[128 = 0]

[160 145 137 109  89 115 114 141 146 173 139 109 160  91 126 164 114 140
  95 109 148 129 126 137 135  88 139 153 108 137 123 106 113 135 119 179
 105 134 128 150 118 164 136  80 154 135 130 135 134 120  99 136] | (11), <84>
[162 122 141 103  90 133 122 171 110 179 119 119 169 108 135 123 164 127
  98  89 159 110 127 130 121 105 165 142 124 147 114 106 122 164 154 125
 104 128 162 123 130 177 140 118 142 156 129 128 146 109 111 174] | (4), <85>
[164 142 139 115  92 114 116 144 153 165 131 111 156 129 113 134 107 134
  97 107 140 124 132 137 139   4 135 172 129 124 126  96 130 116 147 178
  99 147 115 150 107 154 126 113 153 118 125 143 150 131 103 124] | (11), <84>
[155 132 144 118  94 132 110 141 126 182 121 127 153 117 110 117 121 150
 108  94 146 111 121 130 141  79 143 169 117 129 110  93 121 128 136 144
 113 161 138 142 134 170 128  97 151 140 122 147 143 124 105 148] | (11), <85>
[161 132 140 126  95  64 104 138 165 166 134 123 174 124 116 133 142 123
 110 134 148 140 148 124 137  84 114 170 105 128 135 117 116 137 152 152
 105 144 124 130 113 129 119 118 158 133 131 125 142 128  98 154] | (11), <84>
[167 125 147 109  99 119 117 137 147 161 145 134 145 121 146 119 115 137
  90  99 150 114 132 164 126 102 145 186 109 152 128 100 111 130 126 133
 110 144 120 138 111 150 113 103 147 126 132 137 135 103 106 134] | (2), <84>
[165 129 123 114 112 139 114 139 126 167 124 127 150 121 128 126 136 142
 120 107 134 123 128 132 139  94 139 164 112 118 131  80 127 128 144 148
 109 137 133 128 129 149 139 106 142 137 131 119 134 112  96 140] | (2), <85>
[167 141 147 112 103 118 108 144 122 169 123 114 154 115 120 122 109 133
  84  94 171 101 116 136 138  77 163 172 121 126  91 106 105 144 149 152
 113 120 134 144 132 171 133  97 142 124 132 148 145 115 127 142] | (2), <85>
[165 130 133 115  94 172 103 138 161 167 132 122 166 117 126 134 131 129
 111 110 141 143 156 134 130  85 110 180 111 132 131 112 119 132 146 161
 103 157 143 130 125 133 112 117 150 133 131 123 138 131  95 162] | (11), <84>
[152 130 146 122 101 140 100 144 156 181 114 134 147 134 114 127  87 150
 100 122 112 137 158 130 139  97 124 186 110 134 134 106 112 117 133 154
 112 134 112 157 111 127 130  89 148 138 134 133 125 115  94 118] | (11), <84>
[158 132 137  99 104 119  87 114 145 151 122 119 129 119 123 133  80 147
  97 119 127 165 131 128 148  95 138 185 109 145 125 101 141 109 116 172
 108 166 102 168 112 152 138  79 148 123 121 149 116 117  91 105] | (11), <84>
[136 136 145 117  95 140 102 138 161 169 127 125 147 131 134 130 119 129
  99 112 132 130 155 137 132 109 136 163 112 132 125 114 113 124 179 147
 103 142 113 134 121 122 121 119 158 122 145 123 133 124 103 126] | (2), <84>
[181 132 147 112  78  82 109 143 165 169 127 122 161 124 111 141 113 131
  81  88 162 134 128 144 128  89 147 168 119 161 132  66 115 115 139 211
  92 156 111 156 108 174 140  92 153 141 123 131 133 111  87 108] | (11), <84>
[165 172 142 120  95 115 113 151 150 168 136 126 141 129 129 136 112 130
  89  93 137 134 130 127 142  92 128 178 126 139 124  86 113 126 136 181
  96 154 122 150 122 155 130 100 151 137 132 138 128 118  96 122] | (11), <84>

[108 107 146 120 131 124 116 134 128 116 153 150 117 124 130 143 115 115
 125 112 126 131 121 128 125 125 127 126 125  92 138 147 110 131 119 142
 149 126 128 139 136 122 131 129 124 141 152 132 117 130 139 129] | Lz, HT
[115 120 134 121 129 124 123 121 133 125 190 110 120 138 127 129 126 118
 135 124 112 130 127 110 123 125 127 133 100 137 132 136 115 132 125 129
 125 117 125 137 138 130 130 116 121 149 127 130 135 162 118 129] | Jc, HT
[113 136 133 116 128 132 124 131 129 117 114 124 117 131 128  94 119 112
 129 129 118 128 131  99 134 133 127 126 136 114 139 122 118 129 131 135
 120  85 128 131 131 127 122 119 124 140 132 127 128 118 137 130] | Lz, LD
[128 101 130 133 130 122 111 140 128 127 138 116 125 128 139 117 136 126
 138 130 129 127 130  77 133 129 131 150 147 120 126 113 129 131 116 133
 126 137 136 127 136 131 122 124 116 139 122 129 118 134 126 122] | Jc, LD
[143 146 141 134 117 130 125 128 126 137  91 161 124 138 125 130 133 128
 132 143 133 128 128 170 120 122 133 132 131 108 126 130 129 120 129 143
 144  88 129 128 130 132 111 122 127 135 129 142 114 121 128 131] | Jc, HT
[113 118 135 116 122 120 127 124 137 125 190 112 121 124 133 127 120  92
 132 130 113 132 128 110 122 121 129 120 126 124 117 152 129 126 129 121
 124 118 130 133 142 125 122 127 107 147 128 123 125 137 122 120] | Jc, HT
[122 110 129 124 132 122 125 126 125  68 168 123 127 112 123 123 128 125
 124 126 124 124 127 125 148 127 128 126 122 117 125 132 121 122 129 128
 123 129 124 130 136 125 133 129 123 127 130 144 130 132 127 131] | Lz, HT
[113  78 128 121 131 119 122 122 125 124 157 120 126 130 132 117 133 112
 135 128 115 134 135  90 126 129 128 140 127 120 125 124 124 133 124 142
 122 122 143 141 135 129 129 154 129 159 123 140 126 130 127 131] | Lz, HT
[ 97 111 146 120 133 131 121 138 138 117  84 127 125 119 131 114 130 117
 134 126 136 149 127  92 132 127 130 134 133  98 134 120 128 130 132 136
 125 135 127 126 123 127 118 120 128 135 119 124 116 134 136 132] | Lz, LD
[109 121 132 121 127 128 131 121 133 136 177 132 134 126 114 122 130 119
 124 132 132 124 124 119 130 131 128 133 131 130 124 131 130 117 129 131
 125 121 115 125 128 134 124 137 115 140 129 149 121 120 135 135] | DH, HT
[125 134 133 126 126 124 121 127 132 134 143 138 126 127 126 124 131 124
 131 126 125 139 129 141 133 119 130 126 130 116 135 137 118 110 128 126
 126 130 126 132 138 133 127 130 131 132 128 131 123 130 132 127] | Lz, HT
[ 94 108 150 125 137 131 120 131 129 111 164 134 129 123 131 138 121 118
 114 128 135 131 128 120 125 125 133 128 122 102 135 137 111 144 127 137
 122 140 132 128 122 123 136 125 129 130 132 139 130 129 142 135] | Lz, HT
[105  87 135 121 135 116 119 120 137 119 190 118 130 121 131 129 123 109
 123 129 116 126 126 110 129 124 136 124 131 128 126 145 121 129 123 134
 135 120 129 140 142 120 127 159 126 142 121 134 129 133 139 132] | Jc, HT
[106 135 124 121 129 133 127 128 132 141 142 142 137 124 124 120 124 116
 130 124 131 121 125 135 124 123 130 127 133 118 129 133 117 129 128 133
 114 125 130 128 127 152 128 129 118 131 137 137 122 131 124 136] | Lz, HT
[124 177 132 118 123 127 124 130 136 142 101 172 130 126 127 130 112 118
 117 130 132 131 132 173 130 126 121 135 128  97 129 139 118 126 132 141
 146 117 126 126 124 129 131 145 135 138 123 128 118 121 124 132] | Lz, HT
[ 91 121 139 126 133 119 113 124 134 105 189 135 118 123 126 136 123 117
 115 120 117 136 129 119 127 132 126 109 128 100 135 145 111 127 121 143
 137 128 136 135 122 122 124 139 118 127 127 126 131 134 147 134] | Jc, HT
[109 103 130 120 131 130 128 132 125 120 113 123 132 136 128 115 127 127
 128 146 124 132 133 100 125 131 130 131 123 123 132 113 127 134 123 123
 129 136 134 134 123 129 128 112 114 140 122 136 132 131 142 142] | Lz, LD
[117 119 137 105 131 115 117 130 130 128 166 125 129 126 135 113 125 135
 136 120 121 129 113 102 127 134 128 127 127 123 130 136 128 128 127 119
 115 130 130 129 136 133 135 125 132 141 125 132 124 130 132 125] | Lz, HT
[129 165 132 114 132 113 129 119 129 146 142 140 134 130 128 121 127 107
 149 136 137 128 134 117 134 128 129 128 142 117 132 137 144 127 128 137
 119 108 136 125 145 133 115 132 131 160 122 123 126 122 131 128] | Lz, HT
[107 140 138 148 127 124 125 122 127 136 145 142 128 125 123  89 121 122
 125 127 129 128 129 146 124 124 141 131 131 118 129 137 119 137 123 130
 128 127 124 127 129 126 127 132 126 140 143 132 129 133 132 131] | Lz, HT
[105  66 131 123 140 130 113 124 127 103 130 112 113 132 139 111 133 113
 130 122 102 129 127  93 129 133 120 126 139 104 135 117 109 139 121 129
 147 136 128 142 137 125 135 115 123 154 126 144 132 149 140 121] | Lz, LD
[119 160 134 110 130 119 126 131 135 139 113 168 128 124 142 123 117 112
 129 130 137 127 123 158 118 127 133 122 146 102 133 126 123 121 135 144
 131 109 136 126 127 130 109 139 120 139 128 128 112 130 134 133] | Lz, HT
[125 117 123 119 119 118 130 114 132 138 179 130 135 130 126 112 133 122
 140 139 127 125 134 100 122 122 137 127 128 135 129 136 137 126 111 129
 111 120 127 128 144 126 127 128 119 145 125 135 133 135 133 135] | DH, HT
[163 174 132 126 118 130 140 104 120 151 126 136 136 127 126 122 130 123
 132 141 128 127 132 157 143 132 136 128 124 143 126 143 152 127 137 134
 106 104 127 123 130 135 117 119 123 137 141 125 130 129 120 127] | Jc, HT
[141 133 138 126 123 138 129 126 121 155 154 129 130 129 126 125 131 124
 145 159 129 143 129 120 133 123 116 145 128 129 125 134 133 126 130 137
 118  96 133 125 144 132 117 127 120 138 122 139 131 140 121 133] | Jc, HT

[126 124 121 126 133 126 138 126 132  96 110 123 137 124 125 126 118 127
 125 144 126 116 131 133 138 129 129 128 127 131 134  86  88 127 123 126
 122 124 128 125 123 133 121 117 127 130 138 144 132 131 121 132] | FT, ZQ
[144  87 143 135 121 127 127 133 130 102 128 124 137 131 109 124 111 132
 122 136 102 133 119 126 131 121 123 134 123 123  98 143 123 134 117 128
 120 113 129 119 123 120 122 111 130 125 138 134 130 123 128 134] | TG, ZQ
[135  79 135 133 124 125 132 132 132 117  94 128 132 128 119 124 112 135
 129 127 122 129 129 121 133 125 141 133 127 128 131 107  73 126 119 118
 124 125 139 121 121 128 117 132 117 119 118 142 132 127 131 132] | TG, ZQ
[144  93 132 132 132 128 127 130 135 140 123 130 141 127 118 128 135 141
 135 148  99 145 111 131 134 113 129 130 124 138 126 117  74 102 105 128
 111 133 134 121 127 123 128 140 139 126 125 142 124 122 129 134] | TG, ZQ
[134 101 129 131 127 122 128 131 128 118 124 129 136 129 119 123 123 136
 128 130 117 136 127 121 136 123 131 130 132 127 125 117  79 125 115 121
 125 134 132 121 118 120 119 127 122 130 130 140 128 126 128 133] | TG, ZQ
[126 115 121 127 132 123 122 133 134  97 113 124 136 129 129 128 112 130
 126 138 131 110 134 135 127 138 136 136 129 133 141  79  95 131 129 127
 126 117 128 125 127 144 123 120 124 135 134 135 128 122 121 134] | FT, ZQ
[128 142 133 134 124 128 126 125 119  92 149 127 128 127 108 112 114 125
 130 117 161 128 132 124 142 137 149 128 142 120 125 149 159 146 136 129
 122 120 117 126 124 119 116 112 133 132 132 116 133 120 126 126] | QZ, BZ
[131 135 132 133 127 124 125 125 122 106 165 129 132 127 114 120 124 126
 136 112 141 126 128 126 141 133 136 115 141 127 125 144 149 126 140 123
 131 155 118 131 129 134 120 118 125 129 137 119 131 113 137 129] | GN, BZ
[130 137 126 134 127 126 128 123 116 102 162 126 125 128 113 121 125 130
 134 107 162 122 133 128 135 133 147 124 142 126 130 138 147 132 129 120
 131 135 118 121 125 125 120 118 126 130 129 122 131 117 135 124] | GN, BZ
[143 103 134 133 124 126 129 123 116 139 132 129 126 128 111 134 117 130
 131 114 140 144 133 119 120 124 161 123 129 123 127 153 124 136 130 126
 121 115 159 119 124 117 123 152 127 130 108 135 136 114 128 127] | TG, BZ
[140 113 137 134 127 116 123 125 116 135 144 132 139 125 112 121 132 133
 121 121 116 134 135 156 127 130 144 128 130 121 128 144 145 132 113 130
 122 112 143 125 131 124 122 137 117 123 130 135 134 132 124 126] | TG, BZ
[138 102 136 128 127 125 128 130 127 119 117 128 132 127 118 126 128 134
 133 133 104 132 122 129 128 126 126 134 128 128 129 118 100 125 119 123
 124 124 140 118 122 118 122 123 135 128 134 134 132 120 128 133] | TG, ZQ
[127 137 123 129 124 139 126 119 118 126 165 126 124 126 107 122 139 133
 134 120 154 139 129 129 141 119 150 125 125 127 123 163 167 122 126 127
 128 137 110 134 130 131 113 127 127 129 129 117 136 117 130 118] | GN, BZ
[141  76 126 131 126 131 129 129 129 102 118 132 132 132 112 143 113 130
 130 131 137 127 128 137 130 119 140 129 129 136 132 134 116 124 125 119
 124 130 127 126 120 143 114 125 126 131 123 127 131 117 128 134] | TG, ZQ
[131 115 129 135 118 129 129 131 124 133 119 124 128 130 122 119 129 126
 126 127 142 137 130 132 134 126 151 130 126 122 129 167 147 139 123 120
 123 108 137 123 134 126 122 129 119 121 127 132 133 138 127 125] | TG, BZ
[140 110 137 135 125 123 125 126 116 118 134 134 131 126 101 126 127 133
 125 123 128 145 131 130 127 127 147 133 130 125 123 133 119 138 120 123
 121 118 134 118 127 115 118 129 129 127 124 136 139 125 129 130] | TG, BZ
[141  96 134 133 122 123 125 129 129 109 116 121 138 125 107 130 121 130
 126 131 138 137 138 134 125 125 156 132 127 123 138 148 139 146 125 126
 117 101 137 127 128 123 117 138 128 128 125 127 139 127 118 134] | TG, BZ
[131 117 132 126 129 117 131 127 124 117 122 132 137 129 133 126 119 126
 129 128 123 120 131 132 110 129 130 130 138 134 134  81  91 108 124 129
 122 122 141 121 121 133 126 129 124 129 128 144 129 119 124 129] | NG, ZQ
[139 101 131 135 117 133 121 121 120 139 111 127 133 124 113 131 132 135
 130 127 133 141 130 127 122 121 119 126 127 126 128 157 145 127 122 129
 115 111 138 125 131 122 125 138 133 126 117 129 131 129 128 119] | TG, BZ
[134 135 123 134 125 126 127 127 123 129 137 134 135 126 125 129 133 127
 144 127 162 130 135 126 119 127 151 127 134 134 136 118 122 128 113 122
 120 117 123 124 128 129 122 135 123 129 114 134 129 128 124 123] | FT, BZ
